Here is a tiny trained network, its code and every weight. The questions are about switching its units off for an input and a target symbol, where a switched-off unit gives its printed mean instead of its output.

import numpy as np


def w(rows, s, z=0):
    codes = np.array(rows[::2]) - 128.0
    scale = np.full(codes.shape[1], s)
    scale[-1] = z or s
    return codes * scale


def norm(h):
    return h / np.sqrt((h * h).mean(-1, keepdims=True) + 1e-5)


def f(y):
    return y / 2 * (1 + np.tanh(0.7978845608 * (y + 0.044715 * y**3)))


def softmax(a):
    e = np.exp(a - a.max(-1, keepdims=True))
    return e / e.sum(-1, keepdims=True)


def log_softmax(a):
    a = a - a.max(-1, keepdims=True)
    return a - np.log(np.exp(a).sum(-1, keepdims=True))


def net(x, mask):
    ids = ['ΓΦΨΩδημξπ'.index(c) for c in x.split()]
    T = len(ids)
    res = E[ids] + P[:T]
    q, k, v = (norm(res) @ M[0].T for M in (Q, K, V))
    z = softmax(np.where(np.tri(T) > 0, q @ k.T / 3**0.5, -1e9)) @ v
    res = res + np.where(mask[0], z, O[0][:, -1]) @ O[0][:, :-1]
    y = f(norm(res) @ A[0][:, :-1].T + A[0][:, -1])
    res = res + np.where(mask[1:17], y, B[0][:, -1]) @ B[0][:, :-1]
    return log_softmax(norm(res)[-1] @ U[:, :-1].T + U[:, -1])


Q, K, V, O, A, B = {}, {}, {}, {}, {}, {}
E = w([
[39,146,81,190,158,167,130],'Γ',
[49,146,88,190,165,161,136],'Φ',
[45,140,81,192,168,161,132],'Ψ',
[128,11,144,48,73,161,203],'Ω',
[74,127,95,57,112,75,4],'δ',
[39,139,85,192,167,161,135],'η',
[165,189,191,120,180,243,190],'μ',
[37,205,130,39,177,112,168],'ξ',
[249,143,65,159,188,80,114],'π',
],0.00047)
P = w([
[131,140,212,229,2,40,153],'0',
[142,125,133,163,110,92,172],'1',
[134,143,98,163,109,112,164],'2',
[134,136,85,150,119,136,146],'3',
[118,104,101,130,176,144,133],'4',
[111,110,101,126,213,157,107],'5',
[116,138,90,112,226,180,77],'6',
[95,111,141,89,197,178,93],'7',
],0.00057)
Q[0] = w([
[131,213,116,221,120,93,72],'head 0',
[143,95,51,228,36,109,239],'head 0',
[122,220,105,254,104,89,82],'head 0',
],0.0044)
K[0] = w([
[144,83,179,137,13,87,192],'head 0',
[106,219,213,244,99,41,105],'head 0',
[140,101,196,146,2,74,186],'head 0',
],0.0044)
V[0] = w([
[249,65,124,197,149,167,140],'head 0',
[129,29,159,112,33,39,128],'head 0',
[179,143,41,159,193,48,19],'head 0',
],0.0013)
O[0] = w([
[129,117,158,226,74,212,108,131],'head 0',
[100,65,163,54,96,152,74,255],'head 0',
[145,117,5,182,136,131,55,9],'head 0',
],0.0018,0.00057)
A[0] = w([
[136,114,133,148,122,93,151,180],'neuron 0',
[84,145,143,128,150,95,22,115],'neuron 1',
[138,115,162,161,121,102,134,236],'neuron 2',
[237,147,139,105,140,41,108,152],'neuron 3',
[131,147,131,185,113,151,180,142],'neuron 4',
[177,123,97,72,85,159,125,126],'neuron 5',
[135,192,133,51,175,61,124,143],'neuron 6',
[187,80,118,208,90,139,57,101],'neuron 7',
[118,151,134,99,137,146,119,97],'neuron 8',
[154,120,108,122,87,111,167,189],'neuron 9',
[155,249,112,176,176,103,87,94],'neuron 10',
[156,92,144,102,127,171,86,114],'neuron 11',
[187,73,143,161,98,130,86,124],'neuron 12',
[154,220,253,86,45,101,69,196],'neuron 13',
[227,144,209,76,158,37,130,144],'neuron 14',
[92,70,74,49,94,32,11,2],'neuron 15',
],0.0022,0.00061)
B[0] = w([
[115,138,130,84,160,143,59,155],'neuron 0',
[172,55,66,69,129,107,113,80],'neuron 1',
[137,138,107,59,153,179,100,180],'neuron 2',
[47,84,99,175,99,164,114,82],'neuron 3',
[206,149,109,170,203,189,96,125],'neuron 4',
[71,122,206,171,165,80,92,175],'neuron 5',
[48,154,82,140,92,193,197,201],'neuron 6',
[61,175,120,60,171,154,213,73],'neuron 7',
[103,125,126,144,106,122,165,135],'neuron 8',
[84,121,151,133,196,122,55,185],'neuron 9',
[78,27,223,75,146,131,212,4],'neuron 10',
[36,134,172,161,23,91,185,198],'neuron 11',
[11,129,147,80,129,162,179,117],'neuron 12',
[191,102,23,125,234,144,151,155],'neuron 13',
[98,175,66,215,90,193,79,180],'neuron 14',
[235,178,164,119,196,255,133,144],'neuron 15',
],0.0011,0.00038)
U = w([
[162,144,125,165,136,66,103,41],'Γ',
[169,146,119,165,139,72,96,30],'Φ',
[163,130,122,172,150,63,85,64],'Ψ',
[72,38,235,36,67,160,175,251],'Ω',
[220,128,70,31,154,188,20,130],'δ',
[160,135,126,166,138,65,97,48],'η',
[222,208,215,205,173,201,202,108],'μ',
[70,225,51,51,136,59,217,128],'ξ',
[55,115,31,253,103,234,72,193],'π',
],0.0059,0.0028)

Each question gives the input, a string of symbols that net reads in full, and the target symbol t.
The units are the heads (3 rows each of Q, K, V and O) and the neurons (one row each of A and B). Each row of codes is followed by its name. A weight is (code - 128) times the scale printed after its matrix; where a second scale follows, it is the last column's (O, A, B and U).
mask holds one flag per unit, heads first, then neurons. A switched-off unit (its flag False) gives its mean, the last column of its rows in O or B, instead of its output. The means were averaged over made-up inputs and are rounded, as every weight is.
A unit's drop is (log p(t) with every unit on - log p(t) with that unit switched off) / (log p(t) with every unit on - log p(t) with every unit switched off).
The circuit of an input: a set's keep is (log p(t) with only the set's units on - log p(t) with every unit switched off) / (log p(t) with every unit on - log p(t) with every unit switched off). Starting from the 12 units with the biggest drops (on a tie, the unit counted first), units are removed one at a time, each time the one whose removal leaves the highest keep (on an exact tie, the one counted first), for as long as the keep stays at least 0.8.
circuit, biggest first: the units of the circuit, biggest drop first
top k neurons: the k neurons with the biggest drops, biggest first
drop of u: that unit's drop, to one decimal
input π η π ξ ξ ξ Ω η, target ξ: top neuron -> (neuron 15)
input δ Ω Ω π η Φ, target Ω: top 2 neurons -> (neuron 14; neuron 13)
input Ω Ω π Ω δ Ω, target δ: top 2 neurons -> (neuron 15; neuron 10)
input Ω Φ δ, target δ: circuit, biggest first -> (neuron 15; neuron 13; head 0)
input Ω μ Ω, target μ: circuit, biggest first -> (head 0; neuron 4)
input η ξ Ω π π, target π: top 2 neurons -> (neuron 3; neuron 14)
input Ω Ω δ, target δ: top 3 neurons -> (neuron 13; neuron 15; neuron 10)
input ξ δ ξ Ψ, target ξ: top 2 neurons -> (neuron 6; neuron 13)
input Ω Ψ ξ δ ξ Γ, target ξ: circuit, biggest first -> (head 0; neuron 14)
input Ω Ω μ Ω π Ω π, target Ω: circuit, biggest first -> (neuron 10; head 0; neuron 11; neuron 15)
input ξ Ω π Ω, target π: top 2 neurons -> (neuron 10; neuron 4)
input μ Ω ξ Ω, target ξ: top 2 neurons -> (neuron 10; neuron 14)
input Ω δ δ Ω, target δ: drop of neuron 10 -> 0.1
input Ω Ω Ω Ω Ω η Ω Φ, target Ω: drop of neuron 12 -> 0.0
input δ Ω π Γ, target δ: drop of neuron 6 -> 0.1
input Ω π Γ, target Ω: circuit, biggest first -> (head 0)
